Each row is followed by its class.
[  3 -41 -15 -38  -2   7 -19 -45 -21  41 -28 -35  25  19  30  15  23 -11
  49 -23  35  18  -1 -16  -6   8 -21   0 -11  19  43  -6  30  33  17 -35
  12 -27] -> nemep
[ -9  24 -26  13  22  19   8  43 -20  14  31 -45  42  33  29 -16  37 -82
   7 -14  27  -9 -22   0 -62 -32  23  21  -9 -11  31  -2  16  54  24  -5
   3  41] -> lika
[-19  11 -14  16   9  20   3 -13   3  22  -5 -34  -9 -18  11 -18  10  16
   5  18   4  30 -18  25  -6  18  50  -1 -20  25  -6  -7  25  -3   0 -11
 -19  -8] -> sogi
[-35  29 -19 -27  -2   1 -44 -24  -9   8  15 -26  29 -10  18  14 -23  19
  12  -6  -2  29  13  21 -11   8   3  29 -31  23  -7   8   1   8 -34 -38
   5 -13] -> nemep
[ 15   5   2   5   7 -16  14 -36  26 -41  -3 -32 -29  27  23  -8   6  57
  16 -10 -12  22  22  -7 -13  11  53  21  16 -15 -15 -19  35 -35   0  -4
 -34  -8] -> Ritup
[ -1 -22 -39  35 -50 -38 -35  -8  56 -15   7 -94 -63   7 -10  28 -18  14
  37  19  43  -1  35  31  29  -5  18 -12  31 -14  13  29 -55 -18  20 -55
 -41 -28] -> Bul
[-61  23 -47 -10  16 -18 -33  -5 -12   5  28 -46   3 -19  34  -3  -2  11
  -2 -40  12  19 -28 -10 -35   4   9  -5  28  15  -4  -6 -12  35  18 -24
 -27  -2] -> fuf
[-16  10  15 -19  29 -24  16 -37 -27 -42   4  51 -14 -23  30  11 -25  52
 -28   5  14 -28 -26   6  40  47 -46   4  17 -31  22  -2 -23   7 -21  26
  29 -37] -> Ritup
[ 25  19 -40 -26  16   3  -6  -9  21  25   4 -31  26  35   3  19  -3   5
  36 -46  22  25  14 -26 -13 -16  35   7  13  -6   2 -17  15  -5  -6 -29
   4  -2] -> rubav
[-39  -4 -25  11 -16  10  27 -35  22 -23 -34   2 -13  29 -25   9 -22  72
   6 -59  -2 -19   1  21   8  39  16   0  14  -1  36   9  41 -10  25 -32
   2 -14] -> rubav
[-41  23  33  26  50  -2  47 -41 -35  -9 -20   2  -3  42   1  -8  15  58
  24 -10 -18   5  -3   4  -7   8  51 -10  17  -2  -9  -6  26  24  -1 -26
 -12 -46] -> defi
[-14 -27 -21 -14 -18   3   8   4 -21  27  20 -18  -7   1   5  -5 -10   3
  51 -27   3  22  18 -19 -34 -25  20  -8 -20 -18 -14   6  34  27 -12  -5
  33 -14] -> sogi
[-72  41 -25  -3 -21  25 -12  15 -13  10  29 -14  35   4   4 -19 -27 -28
  -8 -18   9  57 -15  12  -8 -20   8 -10  -9  38 -10  10 -15   3 -25   2
 -40  -3] -> lika
[  9  -8  -5  -5  -1 -18  35   6  16  13   3 -32  -6 -11   1  -6  -2  23
  -2  -9 -13  -7 -16  -3  15  25  24 -14  30 -10  13   7 -10 -16 -11  12
  -2 -13] -> bapiv
[  4  24  15  24 -34  11 -16 -16  22  21 -11  -3  11  -9 -26  21   0 -11
 -27  48  16 -13  -1  20  20 -27 -19  19 -16  11 -23  20 -24  15   0  -8
 -19   8] -> nemep
[-30   3 -21 -40  19  15 -24 -27  19  -8   6 -44  13 -27  51  29   7  36
  37 -26  17  52  19  -9  13  29  15  23   2  28  -4 -25   9  15 -22 -20
   3 -28] -> sogi
[ -3 -10   5   4  38   1  -6 -35  17  20 -24 -38   2  12 -14   5   2   9
  10 -30 -12   0   1  16 -13  30  20  -7   8  17  12 -11   7   9  13 -15
 -18   0] -> defi
[-26  17 -11 -28  14   4 -28 -18  -7   9  -2 -38  12  20   4   1 -46  24
  31 -64  -6  56  22  -3 -24  -1  42 -12   0  -5 -10 -15  20   3 -13 -22
  -9 -31] -> defi
[  0   5 -18 -25  25  -8 -36 -10   3  18 -19 -11  31 -24  26   6  -6  -3
  22 -36  -9  39 -20 -12  12  12  24  18 -15   4  12  -3  10  -8  -7 -49
 -21   6] -> Bul
[  9  59   0   4  29  13 -12  -4  -3   2  29 -28  21  35   4  13 -34 -21
 -19  -5  -4   5   0  32 -12  -9   4   8  -2   9  27  12  -6  -1 -19  -3
 -22  -5] -> lika
[ 42 -30  10 -16  56   3  -7 -15  -9  -2 -34 -49   0 -15 -12  22   6   3
  12  14   2 -24  15  17  10  15  11 -20  -3  11  25 -22 -16 -21   8  -9
   0   6] -> defi
[-26 -10 -56  21   9  -5  15 -30 -14   8 -11 -47  -2  14 -16   4  -1  33
 -28  16  23  13 -18   5  -7  15  29 -17   3  14  -3 -16   1 -50   5 -23
 -11   1] -> bapiv
[ 10 -11  23   9  45 -12 -31 -35 -18  -5  -1 -49  16 -42  35  16 -49  29
   1 -26 -14  20 -19   1 -15 -25  65  -2   6   1  35 -17  30 -36  -4 -13
 -41   7] -> defi
[  0  35  18  -4  -8   6 -60 -31   6  34  11 -54  16  18  17  15 -30   7
  15 -32   8  69  -8   1  11  -1  86   6  -1  10  42   8  54  31  -8 -33
  -9 -14] -> lika
[-51  23 -27 -36  43  21 -17   3   6  10   1 -27   1 -28  45  -7 -23  14
   7 -53 -33  62  -4  35 -15   3  29  15  -6  14 -33   1 -42 -17 -37 -20
 -47  -2] -> kuz
[-25  15  22  -5  14 -30  -7  -4 -56 -16   0  21 -20  71  -2 -20  22  41
  56  10  26  36   3 -28  22 -15  39  21  20 -43 -46   2   8  22  15 -28
   8  -6] -> lika
[ 36  18 -29 -18  56  11   2 -51   1  11   2 -24 -23  17  16  15 -16  -6
  -3 -44  13  16   9 -15 -21  22 -18   2   8  22  45  23  29  -4 -16  -7
   5 -13] -> meze
[-16  -3 -55  16 -32  -7 -10  -2 -12 -15  -5 -47 -14 -15   3  17 -40  28
 -38 -16  -4  12   3  -5 -28 -15  29   6 -13  -3  28  28  41 -46  15 -40
   9  26] -> Bul
[-12  18 -33   2  53  19 -18 -50   4  -3   8  -7  10 -29  19  23  34  11
  36 -19  18  16  -8 -23  19  37  19   6  -4   7   1   8   6  29 -26  -9
   0 -29] -> meze
[-36   8 -42  -4 -15  -4  19 -13  10   4 -14 -50  -9  -1  -3  17 -12  25
 -18 -10  -8   0  -4   1  -4  14  13 -11  20 -10   9   9  -5   0   8 -17
   1 -23] -> fuf
[ -9  14  16  17  30  -5  -3 -23   6 -61  -9 -32  -2 -11 -17   0  -5  35
  25  -1   4  -3  17  11 -17  16  42  -3 -11  14   3  16  21   3  -1 -27
 -25  -1] -> defi
[ -1   1  -9  -4  13  -6  -6 -25 -10 -10   4 -21  29  -9  24   2   9  -3
 -38   8  14  -7 -43 -16  -8  18  49  13   5  14  23  -2  31 -46  -1  15
   1  38] -> meze
[  1   2  11  -8   8  -2  14 -18  15   1  -4 -28  -5  14  28  24  27 -19
 -32  22  19 -13  -6   2   5  14  14  23   7  10  23   2   2  13  -2   0
  17  13] -> meze
[  7 -10  47   0 -43 -25  13 -18  38 -49  -5 -25  -5  39  -9  23 -21  22
  20  33  16 -11  21  29   7 -27  37   4 -17  10  10  16  12 -19 -10 -28
 -46  -5] -> rubav
[ 81  -1  22   3 -33 -14  11 -15  25  11  19 -77 -78  13  -9 -13  23   2
  21  37   9   2   5  19 -52  29  39  -6 -24 -19  -8  65  43  45  14  53
 -30 -15] -> sogi
[  5  24  14 -18  11  36 -16  19   8  -9  21   2  28   7  47  49 -15 -59
 -37 -15  11  39  -9 -40 -24 -26  51   8  12 -38  -4 -54  37   0 -28  55
  49  24] -> lika
[  5  11 -14  -4   6 -12  18 -35  10 -16 -10 -30   6   4   6  -7 -11  22
  -5  -4   4  19   6  -4 -10   7  25  -2  11   1  -7  -2  -4 -20  -6 -25
  -4  -3] -> kuz
[ 18   6 -27 -37  45  -2  43 -29 -26  -1  14   7 -24  -8   7  14 -22  42
   9 -52  -6   6  19 -28 -16   4 -41  -3  28  22   9  23  -6 -10 -39  23
  -4 -13] -> rubav
[ 36  19 -15 -23  95  -5 -20 -37  26  15  -1  -5  -4  18  21  29 -11  18
  15 -63  -5   5 -26 -14 -25  -8 -13  -4  24  36  51  29  24 -23   5 -35
 -35  16] -> Ritup
[ -2 -35   8  -8   0 -42 -56 -39   3  35  12   0 -19  -1 -31 -12  17  21
  50   3   3  -6  10   2  60  52  27  13  12  -6 -31  -6 -32   8 -17 -10
  22   1] -> meze
[-42  -1  18   9 -38   2  24  32  30 -21 -21 -13 -28 -18   2 -21  18  32
  -7  25  -4  20   7   5   6 -11  64   8  15  12 -51 -30  11 -14  19 -12
   2  34] -> sogi
[-24  69  -2  17  44   7 -13  -9   6   0  44  42   3 -16   3   9 -41  20
   0 -37 -29 -15 -16  31 -31   7  10 -41 -23  18  16  -2  24  47 -27 -24
  12 -36] -> rubav
[ 21   7  -9  23  15 -31   7 -18  10  22  19 -25  -3 -17  -8   7  27  63
  -2  49 -30   7   4 -14  34  24  31  14  -1   9 -32   5   1 -23 -18 -13
   0  -5] -> bapiv
[-39 -15   2   1 -13   0 -31 -21  -1  52  12 -13   9   4  -2  -8 -17 -28
   9 -52  12  37  -8 -19   4 -15  -9  27   8  30  12  20  15  41  -8 -22
 -21  10] -> fuf
[-41  21 -71  15   0  86 -28 -34  78  28  -9  16   6   8 -34  56  45  17
 -14 -24  -2  15  39  21  36  89 -25  -7 -23  42 -52 -64  -1  18  -8  25
  27 -37] -> rubav
[  4  24  -7 -39   9  11   3  -7  37 -21 -15 -28   4 -12  44  -3  -7 -34
 -31  -3  18  44   3   5 -25  25   3  -8  -8  23   3 -29  -5  11  -7 -12
   8   3] -> kuz
[ 51 -34 -34   3  47  -7 -13 -27  -3   8  42 -59 -33  -2  21  27 -13   3
  23 -38  -1   3  29 -13 -41   3 -12  12   1 -13  11  -2  12  -9 -21  19
 -11  -4] -> bapiv
[ 26  40 -27 -32  90  -4 -18 -32 -14  12 -20 -85  44 -48 -14  13   0  23
  52  -4 -33  46   7   9 -32 -10  71   3 -49   7 -27  21 -23   4 -45 -55
 -67  -8] -> defi
[  17  -44   44   27    4  -39   -5  -11   -1  -37   -6  -30  -33   -6
  -18    7   -6   37  -19   49  -20 -114    5   89   27   14   -9  -31
    7    8   39    0  -57  -18   40  -27   -5   16] -> kuz
[ -9  47 -46  10  64  18  -8   0 -25   5  46  12 -48 -33  27   7 -43  22
 -14 -74 -42  38  22  -7 -34   7 -26  40   4   6 -10  46   7 -11 -53   4
  -6   2] -> Bul
[-17   4 -40  -4 -15  12 -39  -6 -11  15  12 -10   4 -52  20  -1 -21  24
   1 -45   8  19 -11 -24 -10  -5   0  13  21  -6 -12   0  11  -7   7  18
   3  14] -> nemep
[ 26  23  -8 -43  20 -13 -47   8  -3  -3  19 -47  20  24  24 -17 -10   1
  13   3  24  43  22  13   5  24  22   2 -20  17 -13 -57  -7 -11 -11 -31
  -6 -15] -> bapiv
[-65  -3 -16 -16  27  27   9  -9   5 -50  -1  12  -9 -17  20  21 -16  -3
  17 -43  13  11  13   3  11  15  11  27   0  -7   6  15  -6  -9 -52  -8
  17  -4] -> meze
[ 52  -7  33 -14 -21   1  19  43 -20  -5  10 -17  34  -8  -5 -26  22   2
  30  20  15 -46  20   9  46 -12  40 -13   4  14  31 -19  -5  -6  -2   6
  12   3] -> rubav
[  0  -6 -22  -2  23  27  51  12  25 -22 -28 -36   5  12   2  23  53  19
  18 -10  -4  -3  27 -11   4   7   7  38   1 -15 -23  -4  -4   7   1 -12
 -14   6] -> bapiv
[-28  35 -64 -28  40   3  -1 -35 -10 -21   8 -25  -2 -25  30  -4 -16  15
   1 -31  21  49   4 -24 -19  11 -10   2   2  28  -6   6  -9 -13 -24 -23
 -21 -13] -> meze
[ -3  22  20   9  20   1   9 -30  34   0 -47 -35  31  11 -24  35  21  26
 -36  -4  -1  -7  -6 -11   4  11  55  17  27   3  -9 -23   9  11  22 -20
   7  30] -> defi
[ -3  25 -51   6  -4   7 -14 -25  30 -16   7 -38   3 -33  44   6 -21 -12
 -10 -27   4  56  13 -14 -23  12 -10   8  -9   8 -11 -29   4  -5 -10 -12
 -44 -24] -> Bul
[-31  -3  11 -70  -1 -52 -28 -40  -3 -68  -6  -2 -27 -47  28  44  -4  41
 -19   6  17  30  -2 -27   2  47 -31 -18  12  49 -13   9 -26  16 -23 -12
   2   2] -> Bul
[-71   9 -27  11 -13   3 -59  10 -18  42  28 -34 -30   5   9  -6 -26  26
  29 -59  -2  39 -10  12  -4 -15  38   9   4 -10  -5  38  13  39  12 -35
 -22 -19] -> fuf
[-21  27 -77 -24  62  16 -11 -18 -49 -10   8 -45 -11  -9  21  -9 -13  90
  16 -68  14  24   0   9  19  29  17  38  34  10  29  44 -16 -55 -16 -16
 -29  -8] -> Ritup
[ 30  -5   5  10 -35 -23  25 -26  14 -15 -31 -21 -17 -21 -18 -16 -10  24
   8 -11 -16  -2   7  -7  18  30  26  -1   9 -25   9  12  12   0   3  -8
 -19 -15] -> Bul
[-62  42 -56  41  24  -6 -29  -7  45 -34   5 -21 -25 -45  21  15 -11  51
  40 -79 -28  17 -10  -3 -35   6  52 -14  13 -10   9  19  32  40  24 -84
 -23 -16] -> Bul
[-22  -4 -31  15   8  20 -46 -15 -18  46  29 -61  42   9   7  20  12   7
  21   5  24  18 -15  17 -11 -26  61  28 -26  24  -8   5  13 -16  -8 -23
 -23  15] -> sogi
[ 26  44 -60  -3  59   7 -38 -23  35 -10  31  -1  14 -25  23  -6 -14  23
  50 -14  -2  32 -16 -11 -32  27 -13 -13 -28   0 -37  -8  21 -23   1  -3
 -46 -33] -> sogi
[  6  24   5  19  -2 -23 -15 -31  35 -22  -3 -24  -3  -7   8  -2  -2  -6
 -22  31  39  17  -4 -13  19   2  36  33   8  13   5   1  10 -11   1 -37
  -3  31] -> meze
[ 17   0  24  52 -10 -16  49 -13  40 -36  17  23 -79 -13  34 -68 -22   0
  14  41  33  38  20  -2  27  45 -21  36  22 -13 -12 -14  24 -21 -12  22
  -1 -28] -> sogi
[ 33  -1 -43   3  -3 -10  -3 -15 -24   6 -12 -58  -7  11   7   5 -42  40
 -21 -19  21 -17 -28  18  -6   5  20 -29  10 -62  26 -18  -1 -25  40   5
 -24 -34] -> bapiv
[-12  13  -8   6  36 -14   7 -17 -35   1  -4 -48 -12  11   7 -14   5   9
 -30   1  21   4 -14  12 -40  12  18  17  11  -4 -11  -6 -12  11  18   8
 -19  21] -> defi
[ -4  -3 -19  -1 -19  -3  18 -29  32  -2  10 -46  -3  -2   6  33  18  21
  -2  50  13  13   2  -7 -12   1  14  -6  -6  18 -33   5   0 -16 -13  17
 -15 -15] -> sogi
[ -4   9 -17   7 -13  -5  32   5  40   9 -12  15  13  47  16   8 -41  11
 -24 -11   2   5 -11  -1   8 -29  11  16  24 -26   0 -30  11 -71  10 -12
 -12   7] -> rubav
[ 15  20   0  16  -6  20  46  11  -9  13 -48 -24 -10  19  -8 -11  26  21
 -40  43  21  33  -4  -3  27 -16  36  17 -13  -2 -17  -7  15  -7  22 -25
 -16   6] -> bapiv
[ -8  11 -47  19  26 -11  17 -13  -6 -11 -11 -28 -38  21   5 -16  -6  28
 -31  27  37  41 -13  -9 -18  10  20 -19   4  16  -8 -19  24 -50  20 -38
  -5   4] -> bapiv
[ -4   5 -51 -25 -11   3  31 -20  -3  -9 -13 -24 -21  -7   0 -23   5  17
 -40 -35  22  12   7 -33  -2  31 -30   2  50  28  -8  -4 -13 -28  16  33
  -6  21] -> meze
[ 37   2  -8  12  35 -28 -38 -79  -9 -10  -5 -57   9  12 -12  19  -3  23
   2 -47  49  13  -4 -29 -35  11  47  30  12 -15   4 -31  34  45  13 -36
 -17  26] -> bapiv
[ -8  13 -55  24  33  37 -51 -48  22 -37  46 -21 -15 -24  12  15 -56   9
  12 -55  29  -3 -10  40 -34  60 -12  -8 -13  -9  10  -7  16 -25 -21  50
 -33 -38] -> sogi
[-15  15 -26 -25   8  -8 -30 -27  15  14  34 -29  30  15  28  13 -12 -25
   8 -44  23  47 -16 -34 -11  11  -9  12  38  14   4 -10  -7   8 -13  26
 -21   5] -> lika
[-21 -14 -18 -28  43  45 -20   0 -15 -54  15   7  25   1  32  12   5 -50
 -11 -31  24   6   1 -10 -38   6   7  16 -24  30  -6 -29  21 -53 -33  39
  -8  45] -> meze
